Here is a tiny trained network, its code and every weight. The questions are about switching its units off for an input and a target symbol, where a switched-off unit gives its printed mean instead of its output.

import numpy as np


def w(rows, s, z=0):
    codes = np.array(rows[::2]) - 128.0
    scale = np.full(codes.shape[1], s)
    scale[-1] = z or s
    return codes * scale


def norm(h):
    return h / np.sqrt((h * h).mean(-1, keepdims=True) + 1e-5)


def softmax(a):
    e = np.exp(a - a.max(-1, keepdims=True))
    return e / e.sum(-1, keepdims=True)


def log_softmax(a):
    a = a - a.max(-1, keepdims=True)
    return a - np.log(np.exp(a).sum(-1, keepdims=True))


def net(x, mask):
    ids = ['αγδεζηθλμπστφψω'.index(c) for c in x.split()]
    T = len(ids)
    res = E[ids] + P[:T]
    u = 0
    for l in range(3):
        r = norm(res)
        for j in range(3):
            rows = slice(2 * j, 2 * j + 2)
            q, k, v = (r @ M[l][rows].T for M in (Q, K, V))
            z = softmax(np.where(np.tri(T) > 0, q @ k.T / 2**0.5, -1e9)) @ v
            o = O[l][rows]
            res = res + np.where(mask[u + j], z, o[:, -1]) @ o[:, :-1]
        u += 3
    return log_softmax(norm(res)[-1] @ U[:, :-1].T + U[:, -1])


Q, K, V, O = {}, {}, {}, {}
E = w([
[80,59,140,79,75,158,117,171,179,3,42,154],'α',
[169,157,116,144,160,131,129,150,91,42,171,66],'γ',
[82,148,174,199,119,190,134,143,93,51,107,190],'δ',
[164,105,39,78,118,204,143,221,108,166,133,107],'ε',
[125,134,151,56,148,216,99,97,198,128,95,56],'ζ',
[74,181,127,142,201,112,145,153,178,79,106,151],'η',
[63,136,199,148,191,241,208,172,57,190,170,4],'θ',
[24,64,116,91,187,90,119,94,109,185,100,149],'λ',
[153,63,54,114,185,53,148,168,112,131,134,160],'μ',
[124,108,166,117,117,106,189,99,131,126,121,116],'π',
[173,127,117,183,231,207,149,108,191,149,130,149],'σ',
[166,65,147,137,134,151,87,69,102,115,125,144],'τ',
[40,102,130,121,209,123,15,98,67,65,134,94],'φ',
[86,58,137,146,132,122,83,146,181,108,183,96],'ψ',
[136,140,105,89,191,137,149,94,86,130,46,152],'ω',
],0.0029)
P = w([
[143,137,142,110,133,140,130,133,129,131,153,139],'0',
[106,47,112,109,254,228,169,142,126,57,166,58],'1',
[124,138,112,148,115,118,136,106,132,135,130,128],'2',
[129,75,142,92,212,186,149,158,132,74,158,132],'3',
[154,141,167,106,121,115,120,144,131,140,140,151],'4',
[86,61,109,159,165,130,173,111,115,126,77,78],'5',
[112,146,81,145,87,124,135,89,130,128,140,136],'6',
[138,86,166,91,193,154,147,166,122,82,141,138],'7',
[164,138,184,99,131,95,110,170,125,152,132,154],'8',
[126,62,105,180,124,120,160,105,105,110,74,72],'9',
],0.0067)
Q[0] = w([
[83,172,60,178,78,67,132,2,145,147,160,114],'0.h1',
[151,189,185,104,83,19,59,119,126,200,159,180],'0.h1',
[122,64,108,236,124,100,142,141,123,130,17,69],'0.h2',
[148,174,95,196,43,89,79,98,102,189,67,65],'0.h2',
[59,75,82,207,166,125,149,119,128,116,88,68],'0.h3',
[110,131,62,235,26,82,150,56,131,151,32,64],'0.h3',
],0.0058)
K[0] = w([
[87,140,57,124,91,99,135,55,129,89,165,157],'0.h1',
[130,120,160,116,135,1,70,116,154,110,103,179],'0.h1',
[74,168,41,141,87,144,135,47,129,135,165,133],'0.h2',
[112,95,62,156,118,165,178,104,146,73,143,115],'0.h2',
[97,177,86,124,87,128,125,72,128,171,177,138],'0.h3',
[81,126,18,143,88,180,175,58,131,71,156,121],'0.h3',
],0.0072)
V[0] = w([
[89,212,100,109,201,114,128,174,105,120,47,136],'0.h1',
[179,180,140,113,116,105,254,111,109,116,121,139],'0.h1',
[102,177,168,90,105,148,171,119,125,122,124,56],'0.h2',
[94,145,124,120,208,147,68,181,100,129,75,89],'0.h2',
[182,120,112,77,112,155,63,68,101,74,81,120],'0.h3',
[151,154,126,101,160,125,208,104,56,133,62,154],'0.h3',
],0.0048)
O[0] = w([
[95,217,112,4,142,103,202,63,89,108,179,161,71],'0.h1',
[210,137,124,126,146,66,160,107,122,51,55,80,191],'0.h1',
[149,116,61,110,195,154,32,123,119,92,81,139,185],'0.h2',
[232,85,150,204,100,93,182,179,161,131,65,78,7],'0.h2',
[60,181,112,186,223,37,153,216,146,160,117,131,92],'0.h3',
[107,57,131,216,114,170,26,182,118,195,130,140,180],'0.h3',
],0.0039,0.0019)
Q[1] = w([
[66,19,154,114,180,152,209,195,68,24,119,132],'1.h1',
[236,138,208,72,180,121,104,236,161,119,207,224],'1.h1',
[214,119,214,41,206,155,118,254,174,47,246,248],'1.h2',
[67,29,125,157,213,69,233,96,103,59,170,102],'1.h2',
[79,88,184,163,211,222,144,87,128,36,145,53],'1.h3',
[140,138,130,162,85,110,88,38,103,213,131,183],'1.h3',
],0.0049)
K[1] = w([
[134,135,119,85,58,36,92,189,59,83,169,168],'1.h1',
[184,122,254,49,180,127,96,184,121,152,133,152],'1.h1',
[192,134,253,42,161,100,86,193,111,153,114,169],'1.h2',
[162,248,101,164,48,60,87,154,184,168,143,168],'1.h2',
[109,96,175,177,191,217,124,82,172,46,153,71],'1.h3',
[111,127,94,149,126,131,112,112,52,218,162,160],'1.h3',
],0.0062)
V[1] = w([
[203,150,103,119,125,92,164,93,219,113,98,169],'1.h1',
[171,214,166,211,122,99,90,115,93,14,212,113],'1.h1',
[174,81,74,138,126,36,96,153,77,100,241,92],'1.h2',
[129,162,56,40,66,146,128,184,163,107,123,151],'1.h2',
[120,183,120,92,131,209,95,170,106,60,118,1],'1.h3',
[130,72,45,73,90,133,167,186,84,195,141,150],'1.h3',
],0.0035)
O[1] = w([
[105,111,134,131,153,202,83,113,195,171,103,146,131],'1.h1',
[147,79,38,70,122,90,141,180,157,168,103,189,138],'1.h1',
[134,102,151,147,98,84,180,133,253,116,186,141,135],'1.h2',
[104,144,146,144,172,179,160,124,184,127,38,137,106],'1.h2',
[152,147,154,154,45,86,179,139,86,187,187,79,254],'1.h3',
[131,96,39,62,126,92,85,147,89,161,113,164,118],'1.h3',
],0.0043,0.0033)
Q[2] = w([
[76,180,94,183,67,100,87,104,153,120,110,179],'2.h1',
[92,51,114,144,177,180,183,87,68,120,176,15],'2.h1',
[68,40,177,87,252,179,163,130,119,124,126,122],'2.h2',
[24,63,40,215,70,106,126,3,100,182,29,26],'2.h2',
[138,191,134,132,15,53,61,104,146,144,75,131],'2.h3',
[228,174,206,73,183,176,125,250,158,37,229,210],'2.h3',
],0.0057)
K[2] = w([
[54,156,91,157,56,107,145,119,100,97,75,125],'2.h1',
[160,141,67,171,173,165,120,54,156,182,183,58],'2.h1',
[91,187,118,42,125,103,91,164,132,140,143,192],'2.h2',
[68,149,2,181,96,124,146,59,134,107,125,99],'2.h2',
[79,75,67,122,159,176,118,137,84,98,189,80],'2.h3',
[176,107,249,62,169,111,122,199,114,161,123,162],'2.h3',
],0.007)
V[2] = w([
[91,107,142,93,185,136,129,103,172,118,145,26],'2.h1',
[81,158,162,143,103,128,142,137,158,60,79,204],'2.h1',
[110,194,192,138,160,107,122,99,213,67,116,133],'2.h2',
[55,157,107,97,140,123,122,56,82,163,142,176],'2.h2',
[123,177,118,138,122,188,111,152,109,115,169,253],'2.h3',
[181,183,113,137,179,142,124,60,140,165,172,124],'2.h3',
],0.0048)
O[2] = w([
[128,215,141,125,72,89,55,138,193,114,79,189,209],'2.h1',
[82,54,197,114,170,162,164,166,123,23,131,89,2],'2.h1',
[189,126,79,165,132,113,151,63,92,235,159,122,20],'2.h2',
[210,148,119,120,164,202,129,208,151,111,211,152,72],'2.h2',
[80,153,108,152,3,71,146,122,119,193,44,115,96],'2.h3',
[101,61,131,155,118,108,224,170,61,87,98,235,135],'2.h3',
],0.004,0.0036)
U = w([
[99,33,57,76,175,84,153,132,226,145,128,173,4],'α',
[226,190,191,167,71,179,130,159,78,110,183,68,79],'γ',
[35,202,143,114,143,44,153,134,91,140,226,121,123],'δ',
[144,224,118,153,179,149,112,76,143,216,90,78,141],'ε',
[237,147,94,156,129,50,204,181,177,89,140,86,132],'ζ',
[82,56,135,136,79,124,203,134,15,106,128,139,113],'η',
[141,149,82,145,255,90,130,157,48,89,52,159,48],'θ',
[105,105,179,124,44,159,144,85,228,185,211,115,59],'λ',
[146,194,119,37,122,127,211,26,119,82,125,150,138],'μ',
[187,88,111,164,96,199,167,114,137,199,92,201,225],'π',
[110,70,155,230,137,106,64,220,134,183,148,125,42],'σ',
[77,158,64,64,53,114,89,173,135,153,59,119,130],'τ',
[59,152,204,137,148,156,132,157,190,61,63,97,129],'φ',
[91,120,127,66,152,196,35,93,102,117,196,191,250],'ψ',
[218,73,116,125,115,121,63,74,95,58,93,101,217],'ω',
],0.0063,0.0014)

Each question gives the input, a string of symbols that net reads in full, and the target symbol t.
The units are the heads (2 rows each of Q, K, V and O). Each row of codes is followed by its name. A weight is (code - 128) times the scale printed after its matrix; where a second scale follows, it is the last column's (O and U).
mask holds one flag per head, layer by layer. A switched-off head (its flag False) gives its mean, the last column of its rows in O, instead of its output. The means were averaged over made-up inputs and are rounded, as every weight is.
A unit's drop is (log p(t) with every unit on - log p(t) with that unit switched off) / (log p(t) with every unit on - log p(t) with every unit switched off).
The circuit of an input: a set's keep is (log p(t) with only the set's units on - log p(t) with every unit switched off) / (log p(t) with every unit on - log p(t) with every unit switched off). Starting from all 9 units, units are removed one at a time, each time the one whose removal leaves the highest keep (on an exact tie, the one counted first), for as long as the keep stays at least 0.8.
units of the circuit, in order: the units of the circuit, biggest drop first
most important unit: the unit with the biggest drop
which heads matter: for each layer, one digit per head in row order, 1 if its drop is at least 0.15 and else 0, layers parted by /
drop when u is switched off: that unit's drop, to one decimal
input δ δ η τ σ δ, target π: units of the circuit, in order => (2.h2)
input σ α ω φ π α, target σ: which heads matter => 001 / 000 / 000
input τ σ ψ ε π η, target μ: which heads matter => 001 / 000 / 000
input α ζ ω γ ψ, target λ: which heads matter => 101 / 000 / 010
input α τ π δ π π, target ψ: which heads matter => 010 / 000 / 000
input α λ π σ σ, target π: units of the circuit, in order => (2.h3, 1.h1, 2.h2)
input μ ε ζ η ζ π, target θ: units of the circuit, in order => (2.h3, 0.h3, 1.h2)
input π φ ε ε γ, target ζ: which heads matter => 011 / 110 / 000
input ε η α ζ π π τ π φ ψ, target δ: units of the circuit, in order => (0.h2, 0.h3)
input μ π ψ γ ψ φ π θ σ, target π: which heads matter => 001 / 101 / 001
input δ δ η ω, target τ: which heads matter => 000 / 101 / 001
input γ τ δ α γ ζ ε π τ π, target φ: units of the circuit, in order => (2.h2, 1.h2)
input γ ζ μ φ, target α: units of the circuit, in order => (1.h1, 1.h2)
input π ζ γ η α δ σ λ δ σ, target η: units of the circuit, in order => (2.h3)
input ζ τ π σ, target θ: units of the circuit, in order => (0.h3, 1.h2)
input ε ψ σ ε, target φ: units of the circuit, in order => (1.h3, 2.h2, 1.h2)
input θ ψ π ε ω ψ ζ ε α ε, target θ: units of the circuit, in order => (0.h3, 2.h3, 0.h2)
input π ε γ π σ δ τ λ ψ γ, target δ: units of the circuit, in order => (0.h2, 0.h3)
input λ ψ π τ γ θ δ σ, target α: which heads matter => 000 / 100 / 000
input η ψ ψ ε ζ ε, target μ: units of the circuit, in order => (0.h3)
input μ θ σ σ λ π τ π ω, target θ: which heads matter => 111 / 001 / 100
input δ σ δ σ ω, target θ: which heads matter => 101 / 001 / 100
input τ ζ π δ φ ω, target ψ: which heads matter => 000 / 000 / 000
input σ φ θ α φ π ω π π ε, target σ: which heads matter => 001 / 000 / 000
input φ π π θ δ, target η: which heads matter => 000 / 100 / 100
input θ τ ω τ α, target φ: which heads matter => 001 / 010 / 100
input τ π τ π ε σ π α π μ, target ψ: most important unit => 0.h2
input λ ε η ψ α ε ε γ, target ε: drop when 2.h2 is switched off => 0.1
